Below are the code and all the weights of a small trained network. Each question names an input and a target symbol and asks about switching units off, where a switched-off unit gives its printed mean instead of its output.

import numpy as np


def w(rows, s, z=0):
    codes = np.array(rows[::2]) - 128.0
    scale = np.full(codes.shape[1], s)
    scale[-1] = z or s
    return codes * scale


def f(y):
    return y / 2 * (1 + np.tanh(0.7978845608 * (y + 0.044715 * y**3)))


def softmax(a):
    e = np.exp(a - a.max(-1, keepdims=True))
    return e / e.sum(-1, keepdims=True)


def log_softmax(a):
    a = a - a.max(-1, keepdims=True)
    return a - np.log(np.exp(a).sum(-1, keepdims=True))


def net(x, mask):
    ids = ['ΓΠΨΩαβθμσ'.index(c) for c in x.split()]
    T = len(ids)
    res = E[ids] + P[:T]
    u = 0
    for l in range(2):
        r = res
        for j in range(2):
            rows = slice(3 * j, 3 * j + 3)
            q, k, v = (r @ M[l][rows].T for M in (Q, K, V))
            z = softmax(np.where(np.tri(T) > 0, q @ k.T / 3**0.5, -1e9)) @ v
            o = O[l][rows]
            res = res + np.where(mask[u + j], z, o[:, -1]) @ o[:, :-1]
        u += 2
        y = f(res @ A[l][:, :-1].T + A[l][:, -1])
        res = res + np.where(mask[u : u + 8], y, B[l][:, -1]) @ B[l][:, :-1]
        u += 8
    return log_softmax(res[-1] @ U[:, :-1].T + U[:, -1])


Q, K, V, O, A, B = {}, {}, {}, {}, {}, {}
E = w([
[148,172,42,105,142,124,126,115,114,73,162],'Γ',
[71,114,98,105,128,155,141,114,164,49,97],'Π',
[142,56,51,171,113,195,119,177,146,121,182],'Ψ',
[142,135,110,111,191,74,67,107,151,177,135],'Ω',
[55,211,69,97,137,97,142,117,113,170,86],'α',
[100,124,105,189,126,254,128,113,145,112,66],'β',
[133,136,83,223,114,196,171,136,130,101,203],'θ',
[79,122,111,93,125,113,160,205,73,177,128],'μ',
[149,105,52,176,136,85,52,171,139,39,160],'σ',
],0.013)
P = w([
[213,137,178,114,90,93,177,111,144,98,113],'0',
[125,185,204,47,82,109,74,192,252,104,88],'1',
[167,92,120,145,136,73,181,117,107,124,99],'2',
[78,169,150,79,111,110,64,207,213,152,74],'3',
[109,56,107,157,170,76,156,99,56,145,96],'4',
[31,168,146,68,150,105,60,196,169,184,64],'5',
[51,28,95,153,211,81,150,68,3,156,84],'6',
[28,142,148,58,136,124,47,165,183,152,59],'7',
],0.0073)
Q[0] = w([
[146,156,178,149,111,111,130,110,123,133,147],'L0H0',
[125,125,149,80,121,159,105,129,126,144,159],'L0H0',
[120,163,53,141,154,143,82,205,195,158,138],'L0H0',
[71,87,41,163,189,117,179,158,22,109,100],'L0H1',
[108,251,215,59,45,150,56,183,219,148,162],'L0H1',
[134,84,147,127,157,91,135,60,46,148,136],'L0H1',
],0.026)
K[0] = w([
[136,166,100,117,134,117,101,138,178,110,125],'L0H0',
[63,113,126,92,135,135,101,110,144,76,135],'L0H0',
[74,71,105,156,204,118,118,72,33,112,138],'L0H0',
[51,127,117,116,129,108,96,138,92,205,124],'L0H1',
[154,136,112,131,47,180,125,120,151,3,140],'L0H1',
[149,106,192,116,116,89,119,80,69,163,114],'L0H1',
],0.024)
V[0] = w([
[132,126,135,116,124,122,134,142,129,119,125],'L0H0',
[134,133,118,102,116,134,123,125,116,137,141],'L0H0',
[220,207,69,157,153,180,43,224,1,90,118],'L0H0',
[87,147,122,126,40,137,180,228,40,76,107],'L0H1',
[106,113,227,133,60,7,138,65,175,250,143],'L0H1',
[170,120,117,121,191,141,98,84,167,155,136],'L0H1',
],0.0068)
O[0] = w([
[113,126,136,126,148,132,134,128,119,135,123,124],'L0H0',
[127,131,143,108,143,118,133,120,109,132,116,123],'L0H0',
[118,171,199,42,135,171,168,146,76,103,21,204],'L0H0',
[111,116,178,161,1,43,80,61,122,168,86,210],'L0H1',
[137,104,149,173,228,35,170,151,201,111,106,3],'L0H1',
[141,141,115,103,197,171,146,176,122,107,137,95],'L0H1',
],0.0052,0.0036)
A[0] = w([
[108,132,120,148,94,173,123,138,115,96,190,122],'L0N0',
[59,133,183,196,146,107,109,166,204,144,142,6],'L0N1',
[125,112,115,61,158,70,55,152,158,123,142,144],'L0N2',
[203,82,119,160,116,168,184,100,96,134,121,71],'L0N3',
[224,151,124,137,111,134,108,122,7,96,190,26],'L0N4',
[167,62,132,76,114,168,166,79,117,140,171,4],'L0N5',
[76,112,151,125,133,181,81,119,236,139,147,4],'L0N6',
[156,142,124,150,139,95,159,80,97,100,181,33],'L0N7',
],0.011,0.0028)
B[0] = w([
[87,150,145,77,106,142,137,160,116,141,9,255],'L0N0',
[121,157,80,99,95,228,100,143,79,141,138,116],'L0N1',
[120,147,100,136,89,209,166,142,90,134,99,240],'L0N2',
[86,77,130,116,120,177,165,88,154,152,166,185],'L0N3',
[82,148,43,213,93,157,128,143,145,171,255,156],'L0N4',
[85,108,188,33,181,125,126,67,155,99,162,118],'L0N5',
[160,179,106,138,111,97,154,159,91,119,175,228],'L0N6',
[177,165,174,95,125,121,178,123,50,104,107,121],'L0N7',
],0.0099,0.003)
Q[1] = w([
[166,139,130,156,251,144,170,152,158,96,139],'L1H0',
[69,129,26,89,120,164,186,196,106,146,67],'L1H0',
[134,69,77,203,118,88,190,92,93,129,94],'L1H0',
[243,174,167,126,185,90,72,70,132,140,162],'L1H1',
[125,123,146,113,145,118,97,122,141,101,128],'L1H1',
[81,81,101,111,121,202,145,188,123,128,86],'L1H1',
],0.024)
K[1] = w([
[224,196,100,130,139,182,84,75,195,203,121],'L1H0',
[49,99,67,152,245,110,78,58,15,197,84],'L1H0',
[88,182,133,78,152,62,140,201,141,253,108],'L1H0',
[190,222,163,93,80,154,160,166,254,161,144],'L1H1',
[128,140,97,93,133,130,116,103,154,114,91],'L1H1',
[98,82,73,162,237,91,135,47,42,148,116],'L1H1',
],0.02)
V[1] = w([
[117,20,115,179,89,161,79,204,92,16,103],'L1H0',
[185,129,242,225,140,233,172,114,73,229,122],'L1H0',
[88,252,113,225,145,168,135,36,125,14,73],'L1H0',
[245,138,96,111,169,173,84,41,97,189,133],'L1H1',
[110,202,94,70,119,37,178,162,84,145,153],'L1H1',
[95,147,110,161,178,143,59,137,188,168,54],'L1H1',
],0.012)
O[1] = w([
[234,124,96,47,78,127,70,134,211,92,97,201],'L1H0',
[20,172,106,74,105,70,253,164,176,138,55,142],'L1H0',
[103,136,93,214,207,49,55,94,240,243,143,55],'L1H0',
[37,160,184,164,106,87,100,216,138,55,112,3],'L1H1',
[85,57,125,154,134,181,118,93,185,102,167,75],'L1H1',
[136,148,128,111,115,101,177,160,136,115,222,81],'L1H1',
],0.0061,0.0048)
A[1] = w([
[78,104,218,100,213,175,33,118,215,101,82,42],'L1N0',
[167,222,150,106,96,97,68,204,88,133,156,166],'L1N1',
[193,205,139,133,152,2,115,197,129,117,139,51],'L1N2',
[145,71,174,214,137,14,169,62,105,148,176,29],'L1N3',
[61,85,150,169,132,178,115,93,129,121,237,141],'L1N4',
[129,24,114,186,70,65,171,52,106,161,119,169],'L1N5',
[184,80,250,64,213,93,62,98,234,79,45,102],'L1N6',
[44,119,112,123,69,233,148,148,169,146,205,3],'L1N7',
],0.01,0.0037)
B[1] = w([
[163,79,160,166,168,53,132,81,67,106,63,166],'L1N0',
[117,93,151,180,121,77,163,101,135,86,174,253],'L1N1',
[134,103,122,114,191,222,131,131,85,118,126,173],'L1N2',
[77,52,166,140,168,147,72,62,134,114,6,166],'L1N3',
[177,201,121,78,129,104,130,179,45,205,132,201],'L1N4',
[143,158,148,147,95,75,142,149,134,56,153,245],'L1N5',
[110,190,183,64,169,138,112,177,198,94,191,155],'L1N6',
[49,142,166,141,157,140,95,96,105,116,147,237],'L1N7',
],0.012,0.0076)
U = w([
[112,66,104,137,137,115,78,71,81,104,74,89],'Γ',
[113,47,24,183,69,155,74,70,153,135,188,242],'Π',
[153,117,97,87,22,88,151,125,56,50,120,123],'Ψ',
[3,116,98,166,90,106,114,82,152,80,178,29],'Ω',
[108,155,75,100,103,128,90,129,69,121,168,22],'α',
[113,70,23,117,236,171,214,134,107,82,154,254],'β',
[91,149,45,79,50,126,103,136,174,146,50,176],'θ',
[75,67,85,51,90,250,75,43,107,84,119,102],'μ',
[120,129,114,70,133,129,86,121,157,80,146,103],'σ',
],0.0042,0.0026)

Each question gives the input, a string of symbols that net reads in full, and the target symbol t.
The units are the heads (3 rows each of Q, K, V and O) and the neurons (one row each of A and B). Each row of codes is followed by its name. A weight is (code - 128) times the scale printed after its matrix; where a second scale follows, it is the last column's (O, A, B and U).
mask holds one flag per unit, layer by layer, with each layer's heads first. A switched-off unit (its flag False) gives its mean, the last column of its rows in O or B, instead of its output. The means were averaged over made-up inputs and are rounded, as every weight is.
A unit's drop is (log p(t) with every unit on - log p(t) with that unit switched off) / (log p(t) with every unit on - log p(t) with every unit switched off).
The circuit of an input: a set's keep is (log p(t) with only the set's units on - log p(t) with every unit switched off) / (log p(t) with every unit on - log p(t) with every unit switched off). Starting from the 12 units with the biggest drops (on a tie, the unit counted first), units are removed one at a time, each time the one whose removal leaves the highest keep (on an exact tie, the one counted first), for as long as the keep stays at least 0.8.
units of the circuit, in order: the units of the circuit, biggest drop first
unit that matters most: the unit with the biggest drop
top k neurons: the k neurons with the biggest drops, biggest first
k most important neurons of layer l: the k neurons of layer l with the biggest drops, biggest first
heads that matter: for each layer, one digit per head in row order, 1 if its drop is at least 0.15 and else 0, layers parted by /
input β Ψ β Ψ μ μ σ Ψ, target σ: heads that matter -> 00 / 10
input θ Π Ψ θ β Ψ Ω θ, target Ω: unit that matters most -> L1H1
input Ψ β α Ψ Ψ β σ μ, target σ: heads that matter -> 00 / 10
input α Π Ψ θ Ψ Ψ σ Ω, target σ: heads that matter -> 10 / 10
input μ μ β μ β β θ α, target θ: heads that matter -> 00 / 10
input Π Ω Γ α β, target Γ: units of the circuit, in order -> L1H0; L1N3; L0H1
input Ψ α Γ Ψ Π, target Γ: units of the circuit, in order -> L1H0; L1N3; L0H1
input μ Π Π, target Ψ: heads that matter -> 01 / 10
input θ α Ψ θ α θ μ Ω, target μ: heads that matter -> 00 / 11
input θ β μ Ψ Ψ β, target Ψ: heads that matter -> 00 / 11
input Γ Π β θ μ μ Π, target Ψ: units of the circuit, in order -> L1H0; L0H1; L1N5
input Ω θ β Ψ μ β Γ, target Ψ: heads that matter -> 01 / 10
input Ψ μ Γ Ψ, target Γ: units of the circuit, in order -> L1N0; L1H1; L1H0
input Ω Ψ μ Ω Ψ θ Π, target β: units of the circuit, in order -> L0H1
input θ Π Π θ, target Π: units of the circuit, in order -> L1H0; L0H0
input Γ μ Ψ α Γ α, target Γ: top 2 neurons -> L1N0; L0N7
input β Ψ θ σ β θ, target β: heads that matter -> 00 / 11
input Ψ β Ψ Ψ Ψ, target μ: heads that matter -> 01 / 10
input μ μ Ψ μ Ω Ψ, target Ω: top 2 neurons -> L1N7; L1N1
input Ψ μ θ Ω, target θ: unit that matters most -> L1H0
input α Ψ Π Ψ, target Π: units of the circuit, in order -> L1H0; L0H0
input μ β μ α θ, target Γ: units of the circuit, in order -> L1N3; L1H0
input μ β Ψ, target Ψ: units of the circuit, in order -> L0H1; L1H0; L1N5
input Γ Ψ Ψ μ Ψ Ψ, target Ψ: heads that matter -> 00 / 11
input Γ μ μ β α θ α Ψ, target α: units of the circuit, in order -> L1N4; L1H0; L1H1
input Ψ θ Π σ, target Π: heads that matter -> 00 / 10
input σ Ψ β θ Ψ Γ, target Ψ: unit that matters most -> L1H0
input Ω Ψ θ α, target θ: 2 most important neurons of layer 0 -> L0N7; L0N3
input σ β θ, target Ω: top 2 neurons -> L0N4; L1N7
input Ψ Ψ θ θ μ α β β, target β: top 2 neurons -> L1N2; L0N6
